Input: [139 132 147 102 100 130 151]
Output: 132
Input: [108 133 157 139 139 127]
Output: 133
Input: [143 132 137 157 149 139 158]
Output: 132
Input: [133 158 147 135 128]
Output: 158
Input: [128 129 128 113 138 118 104]
Output: 129
Input: [156 132 118 125 154]
Output: 132
Input: [151 120 107 113 126 101 136]
Output: 120
Input: [120 116 131 152 147 133]
Output: 116
Input: [117 109 144 149 138 106]
Output: 109
Input: [143 126 102 117 138 115 151]
Output: 126
---
[[134 123 129 135 113 134 123 123 136 129 133 124 119]
 [117 124 146 118 133 131 133 115 126 140 135 110 134]
 [122 137 118 120 150 118 137 143 115 122 119 144 139]
 [133 132 119 131 130 124 126 135 127 122 123 137 128]
 [134 123 134 134 114 133 119 116 138 130 132 117 120]
 [123 125 147 122 128 128 124 108 132 135 132 106 132]]
119

[[126 138 128 125 128 128 132 139 129 129 141 143 138 129 145]
 [130 142 128 141 127 126 127 143 126 128 145 146 143 133 149]
 [120 126 128 127 127 126 128 126 129 128 126 125 128 130 125]
 [125 118 128 140 137 127 130 116 122 127 116 117 119 120 115]
 [135 133 128 119 125 130 128 132 124 129 135 135 132 139 134]
 [134 135 128 139 132 129 128 136 126 128 137 138 135 130 140]]
145

[[128 129 133 128 133 143 128 148 119 139 132 142 138 126 141 124]
 [128 122 134 128 125 134 128 114 137 120 134 114 134 124 107 124]
 [128 121 136 128 126 107 128 127 131 124 135 124 130 123 144 124]
 [128 132 132 128 127 135 128 125 119 127 133 123 138 136 122 139]
 [128 130 142 128 127 139 128 147 106 125 143 123 152 132 101 132]
 [128 135 106 128 126 140 128 101 141 125 112 120 101 135 119 135]]
124

[[134 134 131 121 133 137 125 127 128 132 146 128 111 139 123]
 [131 134 137 121 133 137 125 127 128 132 125 128 113 139 123]
 [131 140 131 121 133 137 125 125 128 129 125 146 113 139 123]
 [131 134 131 121 133 137 148 127 128 132 125 128 113 139 123]
 [128 134 131 121 133 137 125 127 128 132 123 128 113 131 123]
 [131 136 131 121 133 137 125 127 128 132 125 128 113 139 123]
 [127 131 131 121 133 137 125 135 128 132 125 128 114 130 134]
 [131 134 131 121 133 136 125 127 128 132 125 127 113 139 123]
 [133 134 142 125 142 137 125 127 151 128 145 128 114 139 123]
 [131 134 131 121 133 137 124 127 128 132 125 128 113 139 123]]
123

[[134 122 130 147 134 131]
 [128 128 128 128 128 128]
 [129 127 128 126 128 125]
 [141 123 132 120 107 126]
 [128 128 128 128 128 128]
 [108 133 131 145 128 130]
 [122 133 127 132 135 127]
 [130 127 128 123 126 123]
 [136 123 131 138 130 128]
 [129 124 126 123 129 120]
 [144 120 133 150 134 128]]
131
---
[[157 108 103 121 115]
 [108 117 121 110 145]
 [121 143 116 109 146]] --> 108

[[123 110 130 127 138 151]
 [154 104 129 154 141 134]
 [120 106 130 128 140 154]] --> 110

[[138 110 134 126]
 [145 149 144 128]
 [151 122 131 120]] --> 110

[[105 112 152 106 112]
 [142 123 137 119 138]
 [131 120 124 124 151]] --> 112

[[127 151 124 132 139 142 135]
 [128 153 124 134 138 144 140]
 [133 117 131 125 125 123 116]] --> 151

[[104 121 102 155]
 [133 129 114 131]
 [125 103 105 130]] --> 121

[[122 121 129 119 141 102 139]
 [122 128 127 132 127 133 120]
 [123 122 129 122 139 102 129]] --> 121
---
[[131 144 140 123]
 [124 107 116 130]
 [107 116 129 132]] 107

[[110 129 135 118 129]
 [141 132 128 132 134]
 [119 124 108 150 123]] 119

[[145 119 141 116 135]
 [122  99 140 133 124]
 [141 103 147 106 144]] 141

[[128 113 127 128 114 114]
 [140 119 130 131 115 116]
 [128 147 128 128 152 156]] 128

[[ 98 127 127 133]
 [130 135 128 121]
 [121 132 127 114]] 121

[[145 150 125 111 138 140]
 [106 101 132 150 114 113]
 [114 109 129 143 120 119]] 114

[[130 137 126 127 128 132 124]
 [134 109 106 121 122 133 124]
 [129 127 128 140 114 127 131]] 129
---
[124 122 102 139 126] value 124, 126

[145 129 153 132] value 145, 132

[120 116 104 115 118 118 142] value 120, 142

[108 138 106 107 119] value 108, 119

[[113 100 146 125 137 128]
 [147 124 132 122 129 146]] value 113, 146

[[130 134 122 124 135]
 [139 124 119 124 131]
 [136 136 127 151 132]] value 130, 132
